Below are the code and all the weights of a small trained network. Each question names an input and a target symbol and asks about switching units off, where a switched-off unit gives its printed mean instead of its output.

import numpy as np


def w(rows, s, z=0):
    codes = np.array(rows[::2]) - 128.0
    scale = np.full(codes.shape[1], s)
    scale[-1] = z or s
    return codes * scale


def norm(h):
    return h / np.sqrt((h * h).mean(-1, keepdims=True) + 1e-5)


def f(y):
    return np.maximum(y, 0)


def softmax(a):
    e = np.exp(a - a.max(-1, keepdims=True))
    return e / e.sum(-1, keepdims=True)


def log_softmax(a):
    a = a - a.max(-1, keepdims=True)
    return a - np.log(np.exp(a).sum(-1, keepdims=True))


def net(x, mask):
    ids = ['ΘΠΨΩγεζηλξσ'.index(c) for c in x.split()]
    T = len(ids)
    res = E[ids] + P[:T]
    u = 0
    for l in range(3):
        r = norm(res)
        for j in range(2):
            rows = slice(3 * j, 3 * j + 3)
            q, k, v = (r @ M[l][rows].T for M in (Q, K, V))
            z = softmax(np.where(np.tri(T) > 0, q @ k.T / 3**0.5, -1e9)) @ v
            o = O[l][rows]
            res = res + np.where(mask[u + j], z, o[:, -1]) @ o[:, :-1]
        u += 2
        y = f(norm(res) @ A[l][:, :-1].T + A[l][:, -1])
        res = res + np.where(mask[u : u + 4], y, B[l][:, -1]) @ B[l][:, :-1]
        u += 4
    return log_softmax(norm(res)[-1] @ U[:, :-1].T + U[:, -1])


Q, K, V, O, A, B = {}, {}, {}, {}, {}, {}
E = w([
[148,206,81],'Θ',
[77,245,111],'Π',
[159,147,39],'Ψ',
[105,116,121],'Ω',
[172,167,250],'γ',
[75,254,118],'ε',
[46,150,10],'ζ',
[100,120,118],'η',
[53,151,8],'λ',
[172,167,234],'ξ',
[143,199,50],'σ',
],0.014)
P = w([
[122,112,141],'0',
[38,170,156],'1',
[126,134,157],'2',
[2,182,66],'3',
[138,119,168],'4',
[186,172,77],'5',
[150,117,173],'6',
[190,173,77],'7',
[153,117,175],'8',
[214,105,142],'9',
],0.0089)
Q[0] = w([
[109,104,133],'L0H0',
[7,110,142],'L0H0',
[6,94,140],'L0H0',
[101,138,151],'L0H1',
[182,94,131],'L0H1',
[165,138,45],'L0H1',
],0.016)
K[0] = w([
[91,98,144],'L0H0',
[139,144,206],'L0H0',
[96,105,249],'L0H0',
[119,143,129],'L0H1',
[131,158,207],'L0H1',
[115,119,111],'L0H1',
],0.017)
V[0] = w([
[145,114,50],'L0H0',
[76,139,160],'L0H0',
[177,59,45],'L0H0',
[94,39,254],'L0H1',
[127,35,139],'L0H1',
[178,14,33],'L0H1',
],0.0065)
O[0] = w([
[10,89,68,161],'L0H0',
[242,157,95,126],'L0H0',
[123,150,168,128],'L0H0',
[83,215,50,1],'L0H1',
[57,168,254,68],'L0H1',
[91,119,156,111],'L0H1',
],0.0055,0.0053)
A[0] = w([
[80,57,113,230],'L0N0',
[184,190,204,6],'L0N1',
[81,161,3,78],'L0N2',
[119,187,210,156],'L0N3',
],0.0082,0.0015)
B[0] = w([
[155,140,242,177],'L0N0',
[254,101,140,167],'L0N1',
[222,132,183,255],'L0N2',
[148,42,65,167],'L0N3',
],0.0067,0.0069)
Q[1] = w([
[75,160,115],'L1H0',
[130,81,85],'L1H0',
[90,125,136],'L1H0',
[98,175,181],'L1H1',
[62,168,3],'L1H1',
[145,125,129],'L1H1',
],0.015)
K[1] = w([
[188,172,77],'L1H0',
[118,105,2],'L1H0',
[113,162,70],'L1H0',
[116,249,232],'L1H1',
[128,191,9],'L1H1',
[39,66,78],'L1H1',
],0.0099)
V[1] = w([
[156,36,71],'L1H0',
[3,153,124],'L1H0',
[143,147,119],'L1H0',
[95,101,101],'L1H1',
[84,99,51],'L1H1',
[112,65,200],'L1H1',
],0.013)
O[1] = w([
[190,165,36,147],'L1H0',
[192,144,195,2],'L1H0',
[92,204,173,131],'L1H0',
[197,1,91,92],'L1H1',
[168,86,42,59],'L1H1',
[147,119,176,164],'L1H1',
],0.0059,0.0099)
A[1] = w([
[146,84,202,3],'L1N0',
[192,180,177,166],'L1N1',
[254,4,233,68],'L1N2',
[159,108,175,100],'L1N3',
],0.0072,0.0018)
B[1] = w([
[90,94,94,172],'L1N0',
[122,2,104,218],'L1N1',
[129,119,91,254],'L1N2',
[82,173,139,172],'L1N3',
],0.0077,0.0052)
Q[2] = w([
[30,78,157],'L2H0',
[138,78,214],'L2H0',
[148,83,168],'L2H0',
[142,170,141],'L2H1',
[1,230,67],'L2H1',
[145,91,74],'L2H1',
],0.0081)
K[2] = w([
[66,69,2],'L2H0',
[109,127,231],'L2H0',
[135,123,65],'L2H0',
[191,128,150],'L2H1',
[239,196,161],'L2H1',
[54,98,222],'L2H1',
],0.011)
V[2] = w([
[190,182,118],'L2H0',
[207,113,64],'L2H0',
[95,137,81],'L2H0',
[25,117,166],'L2H1',
[199,176,254],'L2H1',
[154,34,59],'L2H1',
],0.0071)
O[2] = w([
[74,87,254,88],'L2H0',
[122,219,123,201],'L2H0',
[117,170,99,150],'L2H0',
[74,144,81,142],'L2H1',
[179,146,116,70],'L2H1',
[113,118,63,253],'L2H1',
],0.0093,0.0018)
A[2] = w([
[60,201,203,99],'L2N0',
[132,121,165,120],'L2N1',
[2,127,183,193],'L2N2',
[91,10,51,5],'L2N3',
],0.0075,0.0032)
B[2] = w([
[112,36,101,201],'L2N0',
[159,188,198,148],'L2N1',
[63,198,255,235],'L2N2',
[83,162,242,253],'L2N3',
],0.0058,0.0033)
U = w([
[91,187,155,134],'Θ',
[33,11,19,111],'Π',
[82,131,54,116],'Ψ',
[206,228,151,129],'Ω',
[226,63,98,110],'γ',
[92,214,124,52],'ε',
[106,153,194,152],'ζ',
[58,179,91,67],'η',
[199,230,155,69],'λ',
[178,118,83,253],'ξ',
[213,46,173,133],'σ',
],0.011,0.0041)

Each question gives the input, a string of symbols that net reads in full, and the target symbol t.
The units are the heads (3 rows each of Q, K, V and O) and the neurons (one row each of A and B). Each row of codes is followed by its name. A weight is (code - 128) times the scale printed after its matrix; where a second scale follows, it is the last column's (O, A, B and U).
mask holds one flag per unit, layer by layer, with each layer's heads first. A switched-off unit (its flag False) gives its mean, the last column of its rows in O or B, instead of its output. The means were averaged over made-up inputs and are rounded, as every weight is.
A unit's drop is (log p(t) with every unit on - log p(t) with that unit switched off) / (log p(t) with every unit on - log p(t) with every unit switched off).
The circuit of an input: a set's keep is (log p(t) with only the set's units on - log p(t) with every unit switched off) / (log p(t) with every unit on - log p(t) with every unit switched off). Starting from the 12 units with the biggest drops (on a tie, the unit counted first), units are removed one at a time, each time the one whose removal leaves the highest keep (on an exact tie, the one counted first), for as long as the keep stays at least 0.8.
circuit, biggest first: the units of the circuit, biggest drop first
unit that matters most: the unit with the biggest drop
top k neurons: the k neurons with the biggest drops, biggest first
heads that matter: for each layer, one digit per head in row order, 1 if its drop is at least 0.15 and else 0, layers parted by /
input ζ γ ζ η Θ σ η, target γ: circuit, biggest first -> (L0H0; L0N0; L1H0)
input η Θ Θ ζ ε Ω ε Θ λ, target ζ: top 3 neurons -> (L0N2; L0N0; L0N3)
input Ψ Ω λ λ Ω Ψ ζ Ψ Π, target Π: heads that matter -> 01 / 01 / 00
input Ω η ξ Ψ Ψ, target σ: heads that matter -> 11 / 10 / 00
input ε γ Ψ Ω, target ζ: heads that matter -> 00 / 00 / 00
input η ε Ψ ζ γ σ Ω ξ Θ, target ζ: heads that matter -> 01 / 00 / 00
input ζ σ Π λ λ, target γ: unit that matters most -> L0H0
input γ ξ Ψ Ψ η, target Ω: heads that matter -> 11 / 11 / 01
input ζ σ Ψ η ζ λ Ω, target γ: circuit, biggest first -> (L0N1; L0H0; L1H0; L0N2)
input γ λ λ σ Ω, target Ω: top 3 neurons -> (L0N1; L0N2; L0N0)
input Ψ ξ λ ξ, target Π: heads that matter -> 11 / 10 / 01
input Ω ξ ε η Ψ, target σ: circuit, biggest first -> (L0H1; L1H0; L2H0)
input Ψ Ψ Ψ Ω Ω, target Π: top 2 neurons -> (L0N0; L0N2)
input Ω η σ, target σ: circuit, biggest first -> (L1H0; L2H0; L0H1)
input γ ε ξ Π Π, target Ω: circuit, biggest first -> (L2H1; L0H1)
input Ω ζ Ψ ε ξ ε ε, target σ: circuit, biggest first -> (L0N1; L0H0; L0N3; L1N1)
input γ η Ω Ω λ ξ η Ψ λ, target Ω: top 2 neurons -> (L0N1; L0N2)
input Ω λ Ψ Θ σ, target σ: circuit, biggest first -> (L1H0; L0H1; L1N1)
input Ψ Ω λ γ Ψ ε σ, target Π: top 3 neurons -> (L1N1; L0N2; L0N0)
input Ψ Ψ γ η ε, target Π: top 2 neurons -> (L0N3; L1N1)
